Here is a tiny trained network, its code and every weight. The questions are about switching its units off for an input and a target symbol, where a switched-off unit gives its printed mean instead of its output.

import numpy as np


def w(rows, s, z=0):
    codes = np.array(rows[::2]) - 128.0
    scale = np.full(codes.shape[1], s)
    scale[-1] = z or s
    return codes * scale


def norm(h):
    return h / np.sqrt((h * h).mean(-1, keepdims=True) + 1e-5)


def softmax(a):
    e = np.exp(a - a.max(-1, keepdims=True))
    return e / e.sum(-1, keepdims=True)


def log_softmax(a):
    a = a - a.max(-1, keepdims=True)
    return a - np.log(np.exp(a).sum(-1, keepdims=True))


def net(x, mask):
    ids = ['ΛΩαβγεζηθμξπστφψ'.index(c) for c in x.split()]
    T = len(ids)
    res = E[ids] + P[:T]
    u = 0
    for l in range(2):
        r = norm(res)
        for j in range(3):
            rows = slice(3 * j, 3 * j + 3)
            q, k, v = (r @ M[l][rows].T for M in (Q, K, V))
            z = softmax(np.where(np.tri(T) > 0, q @ k.T / 3**0.5, -1e9)) @ v
            o = O[l][rows]
            res = res + np.where(mask[u + j], z, o[:, -1]) @ o[:, :-1]
        u += 3
    return log_softmax(norm(res)[-1] @ U[:, :-1].T + U[:, -1])


Q, K, V, O = {}, {}, {}, {}
E = w([
[129,105,113,142,138,107],'Λ',
[7,58,9,191,101,47],'Ω',
[113,84,123,122,156,131],'α',
[56,116,178,63,186,104],'β',
[154,155,134,131,114,112],'γ',
[147,165,19,88,166,117],'ε',
[30,110,112,36,20,219],'ζ',
[140,131,150,134,146,131],'η',
[159,160,133,127,96,97],'θ',
[160,73,82,170,89,173],'μ',
[160,110,154,120,130,115],'ξ',
[160,178,139,134,87,100],'π',
[105,88,180,153,79,106],'σ',
[155,134,114,137,97,90],'τ',
[158,176,133,140,82,104],'φ',
[94,188,142,171,115,173],'ψ',
],0.013)
P = w([
[93,47,96,171,247,147],'0',
[84,33,71,190,250,129],'1',
[114,52,94,179,234,126],'2',
[131,92,107,188,213,143],'3',
[143,111,114,191,185,165],'4',
[151,126,133,193,153,171],'5',
[181,173,145,220,125,164],'6',
[203,171,142,218,132,151],'7',
[208,174,148,177,154,139],'8',
],0.0023)
Q[0] = w([
[65,161,2,123,80,149],'L0H1',
[97,149,135,49,65,84],'L0H1',
[148,109,117,180,113,94],'L0H1',
[158,205,50,188,123,203],'L0H2',
[4,90,109,50,164,172],'L0H2',
[148,54,66,161,65,115],'L0H2',
[71,120,70,127,51,79],'L0H3',
[109,171,134,148,195,174],'L0H3',
[142,103,145,139,185,84],'L0H3',
],0.0067)
K[0] = w([
[142,109,84,29,199,120],'L0H1',
[78,71,50,129,151,160],'L0H1',
[110,59,219,117,140,159],'L0H1',
[165,153,118,135,146,219],'L0H2',
[14,162,43,63,225,120],'L0H2',
[150,32,56,203,147,120],'L0H2',
[92,106,155,2,226,122],'L0H3',
[220,119,142,158,87,86],'L0H3',
[143,186,138,138,97,187],'L0H3',
],0.0065)
V[0] = w([
[77,199,34,59,155,96],'L0H1',
[225,175,139,156,222,142],'L0H1',
[31,147,108,201,43,88],'L0H1',
[148,138,151,123,105,15],'L0H2',
[198,9,141,145,117,90],'L0H2',
[150,193,219,158,79,154],'L0H2',
[124,133,166,11,185,94],'L0H3',
[47,210,104,91,235,252],'L0H3',
[65,206,253,237,176,105],'L0H3',
],0.0041)
O[0] = w([
[70,148,56,127,85,108,75],'L0H1',
[199,135,144,123,143,123,227],'L0H1',
[34,150,123,222,96,77,149],'L0H1',
[51,145,129,66,93,129,223],'L0H2',
[166,112,162,74,73,160,248],'L0H2',
[120,56,87,121,164,121,95],'L0H2',
[117,175,151,89,142,97,62],'L0H3',
[76,254,181,110,163,186,21],'L0H3',
[93,150,216,223,246,128,197],'L0H3',
],0.0046,0.0014)
Q[1] = w([
[147,73,116,120,154,148],'L1H1',
[160,178,114,183,86,83],'L1H1',
[156,210,115,130,49,147],'L1H1',
[154,146,74,149,86,204],'L1H2',
[114,132,205,125,121,102],'L1H2',
[146,77,193,160,111,126],'L1H2',
[239,91,176,254,190,104],'L1H3',
[164,142,152,221,116,104],'L1H3',
[105,111,190,187,151,141],'L1H3',
],0.0095)
K[1] = w([
[90,69,145,150,187,159],'L1H1',
[218,146,147,175,27,53],'L1H1',
[172,155,59,198,20,102],'L1H1',
[167,22,56,94,111,146],'L1H2',
[58,139,191,141,146,93],'L1H2',
[114,99,191,254,73,148],'L1H2',
[168,188,197,185,34,190],'L1H3',
[124,135,168,181,64,235],'L1H3',
[99,151,129,196,82,118],'L1H3',
],0.0067)
V[1] = w([
[219,124,182,97,138,81],'L1H1',
[185,116,2,68,160,204],'L1H1',
[160,150,125,214,192,193],'L1H1',
[66,26,206,100,157,42],'L1H2',
[164,177,197,127,77,117],'L1H2',
[169,102,49,122,213,128],'L1H2',
[120,26,123,143,179,187],'L1H3',
[169,175,104,199,164,76],'L1H3',
[153,135,166,29,122,7],'L1H3',
],0.0046)
O[1] = w([
[32,224,102,162,71,167,218],'L1H1',
[128,153,162,207,119,81,32],'L1H1',
[150,110,99,105,28,71,107],'L1H1',
[71,215,226,92,82,77,251],'L1H2',
[170,35,192,208,81,93,91],'L1H2',
[150,227,44,46,202,138,174],'L1H2',
[181,208,149,177,24,174,141],'L1H3',
[180,162,88,230,211,89,197],'L1H3',
[174,69,139,69,113,2,133],'L1H3',
],0.0041,0.0015)
U = w([
[121,150,128,133,95,127,5],'Λ',
[5,109,52,178,88,91,24],'Ω',
[135,177,165,71,105,194,178],'α',
[45,183,189,63,189,105,255],'β',
[159,168,135,144,150,89,82],'γ',
[146,163,32,53,177,138,234],'ε',
[44,108,106,62,47,217,194],'ζ',
[210,176,210,142,202,157,106],'η',
[144,96,128,114,116,58,121],'θ',
[191,78,87,162,68,236,201],'μ',
[248,97,207,50,102,147,98],'ξ',
[142,102,129,171,157,68,53],'π',
[85,66,240,209,43,132,69],'σ',
[162,58,116,106,80,92,133],'τ',
[141,83,116,198,157,72,94],'φ',
[70,170,152,254,196,218,47],'ψ',
],0.007,0.0016)

Each question gives the input, a string of symbols that net reads in full, and the target symbol t.
The units are the heads (3 rows each of Q, K, V and O). Each row of codes is followed by its name. A weight is (code - 128) times the scale printed after its matrix; where a second scale follows, it is the last column's (O and U).
mask holds one flag per head, layer by layer. A switched-off head (its flag False) gives its mean, the last column of its rows in O, instead of its output. The means were averaged over made-up inputs and are rounded, as every weight is.
A unit's drop is (log p(t) with every unit on - log p(t) with that unit switched off) / (log p(t) with every unit on - log p(t) with every unit switched off).
The circuit of an input: a set's keep is (log p(t) with only the set's units on - log p(t) with every unit switched off) / (log p(t) with every unit on - log p(t) with every unit switched off). Starting from all 6 units, units are removed one at a time, each time the one whose removal leaves the highest keep (on an exact tie, the one counted first), for as long as the keep stays at least 0.8.
circuit, biggest first: the units of the circuit, biggest drop first
heads that matter: for each layer, one digit per head in row order, 1 if its drop is at least 0.15 and else 0, layers parted by /
drop of u: that unit's drop, to one decimal
input ζ σ β σ σ π, target σ: circuit, biggest first => [L1H2, L0H1]
input ξ Ω Λ, target ξ: circuit, biggest first => [L0H1, L0H2]
input ε Ω α η Λ γ μ ψ η, target ψ: circuit, biggest first => [L1H3]
input σ θ α, target σ: circuit, biggest first => [L1H2, L0H2]
input θ γ ε ψ α, target ψ: circuit, biggest first => [L1H3, L0H2]
input π β γ π ψ β γ, target ψ: circuit, biggest first => [L1H3, L0H2]
input ζ θ σ θ ε β μ Λ, target μ: heads that matter => 011 / 001
input ε ε τ, target ε: heads that matter => 000 / 010
input β α β σ ε η, target σ: heads that matter => 000 / 010
input ζ ε Λ, target ε: heads that matter => 001 / 010
input ζ ξ η, target ξ: circuit, biggest first => [L0H1, L1H3]
input σ σ μ τ, target σ: circuit, biggest first => [L0H1, L1H2]
input Ω μ α, target μ: circuit, biggest first => [L0H3, L1H3]
input α ξ γ, target ξ: circuit, biggest first => [L0H1]
input τ β φ γ ξ ψ Λ, target ψ: heads that matter => 001 / 001
input β ψ σ ψ α, target ψ: heads that matter => 000 / 001
input σ θ φ, target σ: heads that matter => 110 / 010
input ξ η θ ψ ξ, target ψ: heads that matter => 001 / 001
input η β Ω Λ ε ξ α, target ξ: drop of L0H3 => 0.2
input γ Ω ε ε ε π, target ε: drop of L0H2 => 0.1
input ε α Λ, target ε: circuit, biggest first => [L1H2]
input β σ Λ σ ξ, target σ: drop of L0H3 => 0.0
input α ξ α, target ξ: drop of L0H2 => 0.2
